Below is a small trained network, with its code and all its weights. Each question gives an input and a class and asks what happens when units are switched off, that is, made to give their printed mean instead of their output.

import numpy as np


def w(rows, s, z=0):
    codes = np.array(rows[::2]) - 128.0
    scale = np.full(codes.shape[1], s)
    scale[-1] = z or s
    return codes * scale


def f(y):
    return np.maximum(y, 0)


def log_softmax(a):
    a = a - a.max(-1, keepdims=True)
    return a - np.log(np.exp(a).sum(-1, keepdims=True))


def net(x, mask):
    res = np.array(x, float).reshape(1, 5) / 4 @ E
    y = f(res @ A[0][:, :-1].T + A[0][:, -1])
    res = res + np.where(mask, y, B[0][:, -1]) @ B[0][:, :-1]
    return log_softmax(res[-1] @ U[:, :-1].T + U[:, -1])


A, B = {}, {}
E = w([
[132,141,118,157,139,114,141,115,142,142],'x0',
[138,150,137,152,138,104,144,141,138,116],'x1',
[112,207,120,96,88,73,13,153,182,170],'x2',
[168,198,56,117,188,225,121,109,197,30],'x3',
[248,72,94,123,201,84,45,87,74,127],'x4',
],0.014)
A[0] = w([
[121,187,93,132,176,250,139,114,166,54,209],'N1',
[195,152,100,109,142,71,15,119,118,131,60],'N2',
[108,46,138,136,84,146,160,169,74,149,254],'N3',
[126,162,103,123,85,124,52,148,182,173,182],'N4',
[210,59,169,164,150,104,99,74,62,111,196],'N5',
[171,193,113,124,113,149,66,99,183,99,72],'N6',
[65,51,157,165,79,117,237,122,116,147,235],'N7',
[113,150,86,99,123,144,101,178,196,131,145],'N8',
[112,146,147,161,88,72,78,144,79,196,208],'N9',
[210,124,36,101,199,147,80,106,169,67,93],'N10',
[89,193,131,116,72,79,78,149,138,150,144],'N11',
],0.012,0.0064)
B[0] = w([
[105,231,80,132,88,206,144,113,127,78,251],'N1',
[251,121,98,96,112,65,79,204,99,212,218],'N2',
[143,149,142,173,101,85,141,118,103,146,205],'N3',
[83,124,193,102,69,133,78,166,207,180,202],'N4',
[183,83,118,159,229,92,159,74,93,121,228],'N5',
[168,164,135,130,96,165,43,176,174,122,195],'N6',
[171,153,136,204,74,131,130,165,104,205,224],'N7',
[114,175,151,174,116,156,121,96,164,155,180],'N8',
[74,46,104,79,141,75,133,141,165,184,208],'N9',
[211,143,161,171,142,165,68,159,57,103,242],'N10',
[54,95,131,62,124,138,114,131,198,165,197],'N11',
],0.012,0.025)
U = w([
[189,157,136,168,76,99,113,178,83,167,243],'0',
[142,65,130,150,234,42,177,23,52,112,121],'1',
[30,102,197,77,90,96,167,102,165,139,157],'2',
[157,82,44,11,186,50,121,140,112,163,34],'3',
[115,187,30,124,102,190,250,79,95,79,174],'4',
[167,118,116,145,254,183,122,75,50,24,68],'5',
[69,185,136,87,122,160,86,96,202,86,3],'6',
],0.0098,0.0032)

Each question gives the input, the list of numbers given to net, and the class t.
The units are the neurons (one row each of A and B). Each row of codes is followed by its name. A weight is (code - 128) times the scale printed after its matrix; where a second scale follows, it is the last column's (A, B and U).
mask holds one flag per neuron, in row order. A switched-off neuron (its flag False) gives its mean, the last column of its row in B, instead of its output. The means were averaged over made-up inputs and are rounded, as every weight is.
A unit's drop is (log p(t) with every unit on - log p(t) with that unit switched off) / (log p(t) with every unit on - log p(t) with every unit switched off).
The circuit of an input: a set's keep is (log p(t) with only the set's units on - log p(t) with every unit switched off) / (log p(t) with every unit on - log p(t) with every unit switched off). Starting from all 11 units, units are removed one at a time, each time the one whose removal leaves the highest keep (on an exact tie, the one counted first), for as long as the keep stays at least 0.8.
units of the circuit, in order: the units of the circuit, biggest drop first
k most important neurons: the k neurons with the biggest drops, biggest first
drop when u is switched off: that unit's drop, to one decimal
input [5,-5,6,0,6], class 3: units of the circuit, in order -> [N7, N9]
input [5,-6,-7,3,0], class 4: most important neuron -> [N1]
input [-3,8,-6,7,0], class 4: 2 most important neurons -> [N1, N5]
input [4,8,5,6,0], class 6: 2 most important neurons -> [N7, N1]
input [8,-5,8,0,0], class 2: units of the circuit, in order -> [N4, N11]
input [-6,7,8,0,2], class 3: 4 most important neurons -> [N2, N11, N7, N9]
input [2,3,-8,1,-5], class 4: 3 most important neurons -> [N2, N1, N10]
input [0,2,1,0,7], class 3: 3 most important neurons -> [N2, N7, N5]
input [0,1,6,-3,0], class 2: 2 most important neurons -> [N4, N5]
input [-8,7,-7,1,6], class 5: 2 most important neurons -> [N10, N9]
input [-2,2,-7,7,1], class 5: 2 most important neurons -> [N10, N7]
input [-8,7,0,7,-3], class 4: 2 most important neurons -> [N1, N4]
input [7,-6,-2,4,0], class 4: drop when N1 is switched off -> 0.3
input [4,2,0,-6,7], class 1: drop when N5 is switched off -> 0.7
input [-8,1,0,-7,5], class 1: units of the circuit, in order -> [N5]
input [2,-3,-8,-4,2], class 1: drop when N5 is switched off -> 0.6
input [-6,5,8,-6,1], class 3: 2 most important neurons -> [N2, N9]
